Below are the code and all the weights of a small trained network. Each question names an input and a class and asks about switching units off, where a switched-off unit gives its printed mean instead of its output.

import numpy as np


def w(rows, s, z=0):
    codes = np.array(rows[::2]) - 128.0
    scale = np.full(codes.shape[1], s)
    scale[-1] = z or s
    return codes * scale


def f(y):
    return np.maximum(y, 0)


def log_softmax(a):
    a = a - a.max(-1, keepdims=True)
    return a - np.log(np.exp(a).sum(-1, keepdims=True))


def net(x, mask):
    res = np.array(x, float).reshape(1, 4) / 4 @ E
    y = f(res @ A[0][:, :-1].T + A[0][:, -1])
    res = res + np.where(mask, y, B[0][:, -1]) @ B[0][:, :-1]
    return log_softmax(res[-1] @ U[:, :-1].T + U[:, -1])


A, B = {}, {}
E = w([
[3,230,144,185,213,8],'x0',
[131,132,130,119,127,122],'x1',
[137,66,203,159,85,102],'x2',
[183,226,107,187,65,129],'x3',
],0.012)
A[0] = w([
[201,107,150,158,72,170,104],'neuron 0',
[146,98,81,65,123,200,49],'neuron 1',
[127,140,140,142,126,76,48],'neuron 2',
[81,163,124,111,171,78,50],'neuron 3',
[146,137,74,141,117,152,38],'neuron 4',
[122,179,37,78,145,176,45],'neuron 5',
[172,76,60,90,129,153,27],'neuron 6',
[197,104,133,57,121,219,237],'neuron 7',
[53,116,62,112,237,89,122],'neuron 8',
[159,211,4,88,144,144,152],'neuron 9',
[177,90,76,87,163,173,12],'neuron 10',
[74,118,105,87,214,90,103],'neuron 11',
[81,137,128,192,106,49,10],'neuron 12',
[74,163,152,180,134,23,101],'neuron 13',
[122,75,193,77,177,144,3],'neuron 14',
[40,182,173,186,143,61,27],'neuron 15',
[211,100,135,194,13,110,110],'neuron 16',
[84,91,173,76,140,151,202],'neuron 17',
[139,158,56,112,125,65,110],'neuron 18',
[130,146,156,166,145,74,7],'neuron 19',
[23,162,92,174,205,101,154],'neuron 20',
[95,22,163,93,158,89,153],'neuron 21',
[80,140,143,196,137,70,77],'neuron 22',
[116,15,138,104,195,93,174],'neuron 23',
[96,99,137,47,143,111,73],'neuron 24',
[180,105,136,110,60,120,155],'neuron 25',
],0.011,0.0068)
B[0] = w([
[78,120,141,92,107,161,204],'neuron 0',
[182,145,53,113,129,59,190],'neuron 1',
[171,76,107,173,98,133,144],'neuron 2',
[131,68,149,88,89,170,173],'neuron 3',
[113,96,148,141,68,156,146],'neuron 4',
[206,187,23,238,99,185,167],'neuron 5',
[89,219,163,47,211,61,178],'neuron 6',
[211,129,46,166,100,135,252],'neuron 7',
[21,75,204,41,124,171,201],'neuron 8',
[171,176,30,205,182,58,200],'neuron 9',
[168,236,93,125,202,33,172],'neuron 10',
[50,103,226,46,108,143,182],'neuron 11',
[194,139,40,176,117,165,168],'neuron 12',
[184,76,66,136,172,98,207],'neuron 13',
[254,141,55,233,27,248,155],'neuron 14',
[188,185,37,192,156,113,205],'neuron 15',
[52,100,200,57,108,168,213],'neuron 16',
[150,171,92,80,146,85,177],'neuron 17',
[89,86,103,89,144,109,155],'neuron 18',
[183,155,69,152,49,230,150],'neuron 19',
[82,97,189,44,133,148,221],'neuron 20',
[196,175,41,185,152,74,191],'neuron 21',
[179,221,83,177,144,98,180],'neuron 22',
[180,178,32,157,170,108,194],'neuron 23',
[159,107,118,144,132,158,153],'neuron 24',
[82,103,140,107,75,148,194],'neuron 25',
],0.0091,0.02)
U = w([
[129,134,114,166,245,41,247],'0',
[177,125,103,228,81,200,164],'1',
[8,55,239,24,134,188,136],'2',
],0.011,0.0014)

Each question gives the input, the list of numbers given to net, and the class t.
The units are the neurons (one row each of A and B). Each row of codes is followed by its name. A weight is (code - 128) times the scale printed after its matrix; where a second scale follows, it is the last column's (A, B and U).
mask holds one flag per neuron, in row order. A switched-off neuron (its flag False) gives its mean, the last column of its row in B, instead of its output. The means were averaged over made-up inputs and are rounded, as every weight is.
A unit's drop is (log p(t) with every unit on - log p(t) with that unit switched off) / (log p(t) with every unit on - log p(t) with every unit switched off).
The circuit of an input: a set's keep is (log p(t) with only the set's units on - log p(t) with every unit switched off) / (log p(t) with every unit on - log p(t) with every unit switched off). Starting from the 12 units with the biggest drops (on a tie, the unit counted first), units are removed one at a time, each time the one whose removal leaves the highest keep (on an exact tie, the one counted first), for as long as the keep stays at least 0.8.
circuit, biggest first: the units of the circuit, biggest drop first
top k neurons: the k neurons with the biggest drops, biggest first
drop of u: that unit's drop, to one decimal
input [6,8,4,5], class 1: circuit, biggest first -> [neuron 19]
input [5,2,-1,-5], class 2: top 2 neurons -> [neuron 8; neuron 11]
input [6,-7,6,4], class 1: top 2 neurons -> [neuron 19; neuron 12]
input [-8,-2,0,-1], class 0: top 3 neurons -> [neuron 6; neuron 10; neuron 1]
input [6,4,5,3], class 1: top 3 neurons -> [neuron 19; neuron 12; neuron 6]
input [0,-6,2,-8], class 1: top 2 neurons -> [neuron 14; neuron 6]
input [-5,2,-7,0], class 0: top 3 neurons -> [neuron 6; neuron 10; neuron 9]
input [1,6,0,-5], class 2: top 2 neurons -> [neuron 9; neuron 15]
input [-5,-3,0,-8], class 0: top 3 neurons -> [neuron 6; neuron 10; neuron 17]
input [4,8,4,4], class 1: top 2 neurons -> [neuron 19; neuron 6]
input [-7,2,0,-8], class 0: top 4 neurons -> [neuron 6; neuron 10; neuron 17; neuron 1]
input [8,-1,8,3], class 1: top 2 neurons -> [neuron 19; neuron 12]
input [-5,1,-7,0], class 0: top 3 neurons -> [neuron 6; neuron 10; neuron 9]
input [1,1,-6,-6], class 2: circuit, biggest first -> [neuron 8]
input [-8,7,-4,-2], class 0: top 3 neurons -> [neuron 6; neuron 10; neuron 1]
input [6,-5,5,7], class 1: drop of neuron 19 -> 0.2
input [-7,0,-4,-2], class 0: drop of neuron 10 -> 0.6
input [8,-4,-5,-7], class 2: drop of neuron 8 -> 0.4
input [-7,-6,6,7], class 2: drop of neuron 16 -> 0.2
input [-2,6,7,-8], class 1: circuit, biggest first -> [neuron 14]
